Below are the code and all the weights of a small trained network. Each question names an input and a target symbol and asks about switching units off, where a switched-off unit gives its printed mean instead of its output.

import numpy as np


def w(rows, s, z=0):
    codes = np.array(rows[::2]) - 128.0
    scale = np.full(codes.shape[1], s)
    scale[-1] = z or s
    return codes * scale


def f(y):
    return y / 2 * (1 + np.tanh(0.7978845608 * (y + 0.044715 * y**3)))


def softmax(a):
    e = np.exp(a - a.max(-1, keepdims=True))
    return e / e.sum(-1, keepdims=True)


def log_softmax(a):
    a = a - a.max(-1, keepdims=True)
    return a - np.log(np.exp(a).sum(-1, keepdims=True))


def net(x, mask):
    ids = ['αβγδεζηθλμξπτφψω'.index(c) for c in x.split()]
    T = len(ids)
    res = E[ids] + P[:T]
    u = 0
    for l in range(2):
        r = res
        for j in range(3):
            rows = slice(2 * j, 2 * j + 2)
            q, k, v = (r @ M[l][rows].T for M in (Q, K, V))
            z = softmax(np.where(np.tri(T) > 0, q @ k.T / 2**0.5, -1e9)) @ v
            o = O[l][rows]
            res = res + np.where(mask[u + j], z, o[:, -1]) @ o[:, :-1]
        u += 3
        y = f(res @ A[l][:, :-1].T + A[l][:, -1])
        res = res + np.where(mask[u : u + 8], y, B[l][:, -1]) @ B[l][:, :-1]
        u += 8
    return log_softmax(res[-1] @ U[:, :-1].T + U[:, -1])


Q, K, V, O, A, B = {}, {}, {}, {}, {}, {}
E = w([
[128,46,247,142,172,53,85,203],'α',
[122,63,187,123,211,182,223,72],'β',
[96,177,64,128,62,179,167,204],'γ',
[123,81,74,46,229,110,177,117],'δ',
[19,90,165,22,159,172,42,162],'ε',
[142,229,201,106,212,205,201,108],'ζ',
[159,172,83,18,184,14,132,121],'η',
[38,173,52,154,95,183,230,126],'θ',
[32,156,132,231,54,150,157,207],'λ',
[36,188,94,186,85,142,200,138],'μ',
[125,122,53,145,72,173,212,185],'ξ',
[234,86,218,205,93,145,47,106],'π',
[52,2,52,81,88,143,60,62],'τ',
[132,198,152,207,14,29,153,131],'φ',
[58,76,73,34,56,165,21,115],'ψ',
[209,189,99,89,159,224,141,34],'ω',
],0.009)
P = w([
[14,219,73,254,208,121,130,145],'0',
[90,115,134,129,139,166,165,108],'1',
[99,116,129,117,129,161,160,118],'2',
[111,115,133,111,124,152,160,122],'3',
[121,111,132,110,112,142,154,127],'4',
[129,116,131,112,107,137,149,125],'5',
[139,121,135,106,102,131,147,129],'6',
[140,124,131,111,101,133,139,138],'7',
[150,127,131,110,91,126,134,131],'8',
[159,127,133,109,87,119,130,140],'9',
[155,138,134,119,88,111,125,132],'10',
[148,126,126,106,94,123,137,141],'11',
],0.0074)
Q[0] = w([
[194,51,133,46,211,129,36,84],'0.h1',
[194,163,169,169,186,124,128,143],'0.h1',
[211,61,116,85,203,138,35,81],'0.h2',
[70,68,108,150,20,158,185,168],'0.h2',
[35,9,120,11,98,129,8,53],'0.h3',
[235,174,199,213,254,99,221,108],'0.h3',
],0.0085)
K[0] = w([
[233,13,122,15,78,79,123,149],'0.h1',
[167,86,158,131,177,209,101,124],'0.h1',
[251,97,243,67,77,207,101,67],'0.h2',
[76,104,40,189,80,7,61,178],'0.h2',
[241,108,171,57,64,7,38,139],'0.h3',
[45,50,95,93,148,255,171,80],'0.h3',
],0.0084)
V[0] = w([
[48,245,112,250,151,86,93,61],'0.h1',
[163,106,44,49,117,199,100,182],'0.h1',
[176,94,199,86,143,205,203,128],'0.h2',
[159,184,131,138,233,128,124,165],'0.h2',
[172,161,176,204,54,73,125,51],'0.h3',
[148,91,153,196,96,255,71,183],'0.h3',
],0.0066)
O[0] = w([
[234,104,102,108,191,204,122,210,254],'0.h1',
[22,180,126,178,138,94,63,40,127],'0.h1',
[139,113,143,118,124,127,122,3,54],'0.h2',
[77,78,104,93,114,56,48,136,95],'0.h2',
[137,62,176,49,61,100,128,120,56],'0.h3',
[102,157,148,198,16,159,7,176,121],'0.h3',
],0.0064,0.0037)
A[0] = w([
[66,205,166,132,123,138,1,158,32],'0.n1',
[102,196,62,230,136,108,108,187,53],'0.n2',
[161,205,57,72,198,175,143,62,145],'0.n3',
[72,39,69,80,77,157,79,139,170],'0.n4',
[172,132,97,31,103,160,145,68,233],'0.n5',
[161,148,90,79,60,61,201,160,254],'0.n6',
[107,107,182,218,224,31,79,127,57],'0.n7',
[144,189,181,132,174,94,66,195,68],'0.n8',
],0.0075,0.0031)
B[0] = w([
[152,235,192,55,220,191,1,177,143],'0.n1',
[178,78,56,29,39,133,104,214,205],'0.n2',
[218,225,83,49,91,63,202,76,232],'0.n3',
[139,138,146,100,135,39,24,29,252],'0.n4',
[61,141,199,164,124,33,139,119,231],'0.n5',
[11,108,147,211,168,176,154,239,239],'0.n6',
[70,64,195,158,74,50,176,182,118],'0.n7',
[145,169,199,126,228,58,19,245,136],'0.n8',
],0.0061,0.0036)
Q[1] = w([
[96,137,62,123,62,158,223,238],'1.h1',
[52,154,139,206,50,193,56,109],'1.h1',
[77,106,43,120,45,138,103,204],'1.h2',
[54,191,80,179,134,137,153,147],'1.h2',
[138,183,55,113,19,143,142,254],'1.h3',
[151,98,41,164,73,150,228,123],'1.h3',
],0.0081)
K[1] = w([
[199,152,19,52,181,175,102,148],'1.h1',
[215,172,208,172,77,125,76,160],'1.h1',
[180,46,25,56,188,102,80,189],'1.h2',
[219,208,25,156,226,130,172,164],'1.h2',
[248,173,44,59,255,163,61,213],'1.h3',
[219,83,41,213,194,144,192,116],'1.h3',
],0.0082)
V[1] = w([
[73,189,2,20,79,182,195,59],'1.h1',
[21,21,136,183,68,116,106,122],'1.h1',
[107,36,152,98,117,60,48,141],'1.h2',
[115,153,206,87,151,124,53,49],'1.h2',
[97,222,215,86,219,40,84,230],'1.h3',
[195,208,34,116,3,133,72,129],'1.h3',
],0.0065)
O[1] = w([
[145,154,76,158,164,40,94,225,188],'1.h1',
[122,47,130,85,119,135,180,167,11],'1.h1',
[75,88,170,145,66,93,151,127,88],'1.h2',
[106,211,158,189,93,124,158,161,8],'1.h2',
[80,195,254,66,126,104,92,128,254],'1.h3',
[203,138,60,73,95,92,111,104,201],'1.h3',
],0.0079,0.0051)
A[1] = w([
[133,147,128,107,217,222,141,194,112],'1.n1',
[91,137,126,156,198,194,39,206,111],'1.n2',
[153,179,108,206,10,101,149,210,138],'1.n3',
[85,145,212,74,112,253,117,152,133],'1.n4',
[99,161,228,156,96,235,173,151,1],'1.n5',
[216,184,130,87,159,201,176,157,68],'1.n6',
[126,37,46,149,49,84,47,103,38],'1.n7',
[184,107,42,214,170,212,59,222,82],'1.n8',
],0.0066,0.0063)
B[1] = w([
[118,78,132,176,195,133,182,176,216],'1.n1',
[154,112,166,81,212,105,168,57,222],'1.n2',
[66,145,97,14,57,209,221,126,162],'1.n3',
[108,125,79,218,125,176,83,172,251],'1.n4',
[166,56,47,122,100,27,175,69,186],'1.n5',
[218,113,247,173,61,99,149,183,203],'1.n6',
[146,240,108,228,122,121,75,248,195],'1.n7',
[103,124,162,186,97,85,177,3,254],'1.n8',
],0.0069,0.0075)
U = w([
[75,56,189,126,100,25,148,187,118],'α',
[70,136,114,200,202,210,199,86,154],'β',
[165,102,121,18,110,111,49,88,237],'γ',
[35,104,76,20,198,8,162,47,176],'δ',
[98,190,167,183,54,110,87,124,54],'ε',
[161,203,194,217,112,178,145,207,47],'ζ',
[63,152,138,118,200,188,76,128,151],'η',
[160,102,138,181,116,54,120,107,1],'θ',
[155,92,144,118,110,210,81,190,179],'λ',
[178,45,187,83,137,94,141,89,160],'μ',
[128,127,36,227,136,146,48,203,132],'ξ',
[154,82,128,146,95,240,73,11,220],'π',
[105,105,74,89,91,152,218,191,206],'τ',
[107,80,126,156,159,162,127,228,76],'φ',
[88,165,127,73,113,185,135,173,141],'ψ',
[146,202,128,98,105,128,162,3,45],'ω',
],0.0064,0.0045)

Each question gives the input, a string of symbols that net reads in full, and the target symbol t.
The units are the heads (2 rows each of Q, K, V and O) and the neurons (one row each of A and B). Each row of codes is followed by its name. A weight is (code - 128) times the scale printed after its matrix; where a second scale follows, it is the last column's (O, A, B and U).
mask holds one flag per unit, layer by layer, with each layer's heads first. A switched-off unit (its flag False) gives its mean, the last column of its rows in O or B, instead of its output. The means were averaged over made-up inputs and are rounded, as every weight is.
A unit's drop is (log p(t) with every unit on - log p(t) with that unit switched off) / (log p(t) with every unit on - log p(t) with every unit switched off).
The circuit of an input: a set's keep is (log p(t) with only the set's units on - log p(t) with every unit switched off) / (log p(t) with every unit on - log p(t) with every unit switched off). Starting from the 12 units with the biggest drops (on a tie, the unit counted first), units are removed one at a time, each time the one whose removal leaves the highest keep (on an exact tie, the one counted first), for as long as the keep stays at least 0.8.
circuit, biggest first: the units of the circuit, biggest drop first
k most important neurons: the k neurons with the biggest drops, biggest first
k most important neurons of layer l: the k neurons of layer l with the biggest drops, biggest first
input λ γ η ζ η ψ τ ξ τ τ, target δ: circuit, biggest first => 0.h3; 0.h1
input ζ θ π η ε ε δ ψ ε γ, target ζ: 3 most important neurons => 0.n8; 1.n6; 0.n3
input ξ τ δ λ ψ μ, target ξ: 2 most important neurons => 0.n2; 1.n7
input η μ τ ζ ζ ξ θ μ τ ε λ, target η: 3 most important neurons of layer 0 => 0.n8; 0.n3; 0.n6
input β λ π β α, target α: 3 most important neurons of layer 0 => 0.n7; 0.n3; 0.n8
input τ τ φ η φ η τ π, target π: circuit, biggest first => 1.h1; 0.n3; 0.h1
input τ γ γ ξ τ τ α τ π π τ τ, target ε: circuit, biggest first => 0.h3; 0.n4; 1.h2
input α ψ μ μ, target α: 3 most important neurons => 0.n7; 0.n8; 1.n5
input μ μ π τ, target ε: circuit, biggest first => 0.n4; 0.h3; 1.h2
input ζ β ε λ ζ ε μ, target ζ: most important neuron => 0.n8
input ξ τ μ μ λ π, target π: circuit, biggest first => 1.h1; 0.n3; 0.n2; 0.h3
input ω ξ ζ λ, target ω: 3 most important neurons => 1.n8; 0.n3; 1.n3
input η μ ε α, target α: circuit, biggest first => 0.n7; 1.h3; 0.h1
input δ φ μ, target δ: most important neuron => 0.n3
input β μ μ λ ζ, target ζ: 2 most important neurons of layer 0 => 0.n3; 0.n2
input ξ δ μ λ, target ξ: 2 most important neurons of layer 0 => 0.n2; 0.n5
input μ γ ξ γ λ, target μ: 3 most important neurons => 0.n2; 1.n8; 1.n2
input τ ε μ μ, target τ: 2 most important neurons => 0.n2; 1.n3
input λ γ τ, target ξ: 3 most important neurons => 1.n7; 0.n4; 0.n2
input φ ε τ μ τ α τ ζ β μ, target φ: 2 most important neurons of layer 0 => 0.n6; 0.n8
input ε τ ψ λ ζ λ, target ε: 3 most important neurons => 1.n4; 0.n1; 0.n8
input γ ξ ζ ε π γ τ β, target β: 2 most important neurons => 0.n1; 0.n4
input β ε μ τ φ τ η λ τ μ ζ φ, target β: most important neuron => 0.n6
input ξ γ ζ γ, target ξ: 2 most important neurons of layer 0 => 0.n2; 0.n5
input π φ ω τ τ φ θ τ δ τ γ, target π: 2 most important neurons of layer 1 => 1.n4; 1.n5
input ζ ζ φ τ δ ψ ε μ α π ξ, target ζ: 3 most important neurons => 0.n8; 1.n6; 0.n3
input τ τ ψ γ ξ γ τ μ π τ λ, target τ: 2 most important neurons of layer 0 => 0.n2; 0.n4
